m = (1.2, -1.1, 1.6, 0.6)
m[0]	1.2
m[-1]	0.6

B = array([5, 2, 5, 7, 7, 7, 7, 7, 7, 8, 7, 8, 7, 6])
B[0] = 5
B[12] = 7
B[1] = 2
B[4] = 7
B[8] = 7
B[10] = 7
B[2] = 5

X = [952 208 591 185 449 871 996]
X[0] -> 952
X[1] -> 208

grid = [[0, 0, 0, 0, 0, 0, 0], [5, -11, -26, -12, -10, -30, -10], [-5, 17, -5, -16, -12, 0, -12], [-3, 15, -17, 16, 6, -12, 6]]
grid[0, 0]: 0
grid[2]: [-5, 17, -5, -16, -12, 0, -12]
grid[3, 1]: 15
grid[3]: [-3, 15, -17, 16, 6, -12, 6]
grid[2, 3]: -16
grid[0, 3]: 0
grid[2, 1]: 17
grid[1, 5]: -30
grid[3, 5]: -12
grid[2, 6]: -12
grid[0]: [0, 0, 0, 0, 0, 0, 0]
grid[2, 5]: 0
grid[2, 0]: -5
grid[1, 4]: -10
grid[3, 2]: -17
grid[3, 0]: -3

W =
[[ -2  -7  -1   4   1   2   3]
 [ -8 -12   3 -16   8  -2  19]
 [ -2  -8   0   4   1   1   3]
 [ -3  -3   1  -5   2   0   7]
 [  5   9  -2  16  -6   3 -14]
 [-10 -15   1 -24  10  -3  25]
 [ -8 -29  -1  15   2   7  12]
 [  1   3   0  -1  -1   0  -1]]
W[0,0]	-2
W[2]	[-2, -8, 0, 4, 1, 1, 3]
W[6]	[-8, -29, -1, 15, 2, 7, 12]
W[:, 2]	[-1, 3, 0, 1, -2, 1, -1, 0]
W[0,-4]	4
W[4,0]	5
W[0,4]	1
W[-3,-2]	-3
W[2,-6]	-8
W[2,4]	1
W[-5,6]	7
W[:, 3]	[4, -16, 4, -5, 16, -24, 15, -1]
W[4,-2]	3
W[:, -7]	[-2, -8, -2, -3, 5, -10, -8, 1]
W[-6,-7]	-2
W[:, -6]	[-7, -12, -8, -3, 9, -15, -29, 3]
W[5,-6]	-15
W[-3,6]	25
W[3]	[-3, -3, 1, -5, 2, 0, 7]
W[-2,-6]	-29
W[1,-1]	19
W[-2,3]	15
W[-3,4]	10
W[-7]	[-8, -12, 3, -16, 8, -2, 19]
W[7,2]	0
W[3,1]	-3

arr =
7078,7009,2959,5222,6669,8389
7669,7613,4786,5963,5131,8202
5830,3397,5607,4792,7653,6955
6573,5320,5373,6012,4154,6406
5691,5329,7636,3735,3915,7070
5467,6408,4488,8902,8425,6995
arr[0,0] => 7078
arr[5,2] => 4488
arr[5,0] => 5467
arr[1,5] => 8202
arr[1] => [7669, 7613, 4786, 5963, 5131, 8202]
arr[2,2] => 5607
arr[3,1] => 5320
arr[4,4] => 3915
arr[0,1] => 7009
arr[4,2] => 7636
arr[4,3] => 3735
arr[1,0] => 7669
arr[1,4] => 5131

x = [-24  45  18  16  19  10  17  36  26  11  -5 -42]
x[0]	-24
x[4]	19
x[9]	11
x[7]	36

data =
[[ 507  695  640  544  525  411  491  524  453  350  465  608  612  595
   780]
 [ 250  287  257  248  178  130  112   10  104  244   98  214   65  240
   170]
 [   7   40   23   27   39  253  288  336  164   97  155  -41  110  150
    96]
 [ 104   63  -27    7 -165 -148 -293  -88   44   41    6 -237 -144  -69
  -254]
 [ 201   99  348  208  240  187  256   34 -211 -191  -88 -111 -133 -310
  -119]
 [  86   57   41  -17   25  -88 -212 -207 -297 -340 -307 -444 -421 -349
  -284]
 [ 381  544  596  583  514  407  581  444  474  538  448  473  506  487
   338]
 [ 325  333  339  525  418  301  250  265  191  292   -2 -132 -165 -229
  -411]
 [-176  -69  -58  -94   14   66  167  105   48   52 -240 -156 -152  -69
   -71]
 [-264 -101 -336 -346 -517 -219 -269 -203 -371 -147  -50  -25  -17   76
   -73]
 [ 275  211   89 -144  -30   72 -197 -396 -273 -286 -276 -214 -276 -259
  -237]
 [ -21  235  335  438  374  298  331  340  291  312  328  247  232  517
   499]
 [ 392  345  298  336  146   92  195  169   57   12  -23   35 -118 -180
   -37]
 [ 378  357  356  242  237  311  308  210  406  633  659  636  651  587
   511]
 [ 188   33   87 -104  -13 -231 -112   90   30  175  142  123   25  148
    85]]
data[0][0]: 507
data[12][9]: 12
data[-9]: [381, 544, 596, 583, 514, 407, 581, 444, 474, 538, 448, 473, 506, 487, 338]
data[-13][13]: 150
data[9][7]: -203
data[:, 8]: [453, 104, 164, 44, -211, -297, 474, 191, 48, -371, -273, 291, 57, 406, 30]
data[-5][12]: -276
data[-10]: [86, 57, 41, -17, 25, -88, -212, -207, -297, -340, -307, -444, -421, -349, -284]
data[6][2]: 596
data[3][4]: -165
data[-3][-15]: 392
data[-8]: [325, 333, 339, 525, 418, 301, 250, 265, 191, 292, -2, -132, -165, -229, -411]
data[14][9]: 175
data[-15][-3]: 612
data[-2]: [378, 357, 356, 242, 237, 311, 308, 210, 406, 633, 659, 636, 651, 587, 511]
data[-11][-11]: 240
data[13][-10]: 311
data[-10][1]: 57
data[-4][-10]: 298
data[-13]: [7, 40, 23, 27, 39, 253, 288, 336, 164, 97, 155, -41, 110, 150, 96]
data[3][3]: 7
data[0]: [507, 695, 640, 544, 525, 411, 491, 524, 453, 350, 465, 608, 612, 595, 780]
data[:, -12]: [544, 248, 27, 7, 208, -17, 583, 525, -94, -346, -144, 438, 336, 242, -104]
data[-11][-1]: -119
data[:, -15]: [507, 250, 7, 104, 201, 86, 381, 325, -176, -264, 275, -21, 392, 378, 188]
data[9][8]: -371
data[-5][11]: -214
data[7][-14]: 333
data[6][-2]: 487
data[-15][-6]: 350
data[4][-8]: 34
data[3][5]: -148
data[5][-13]: 41
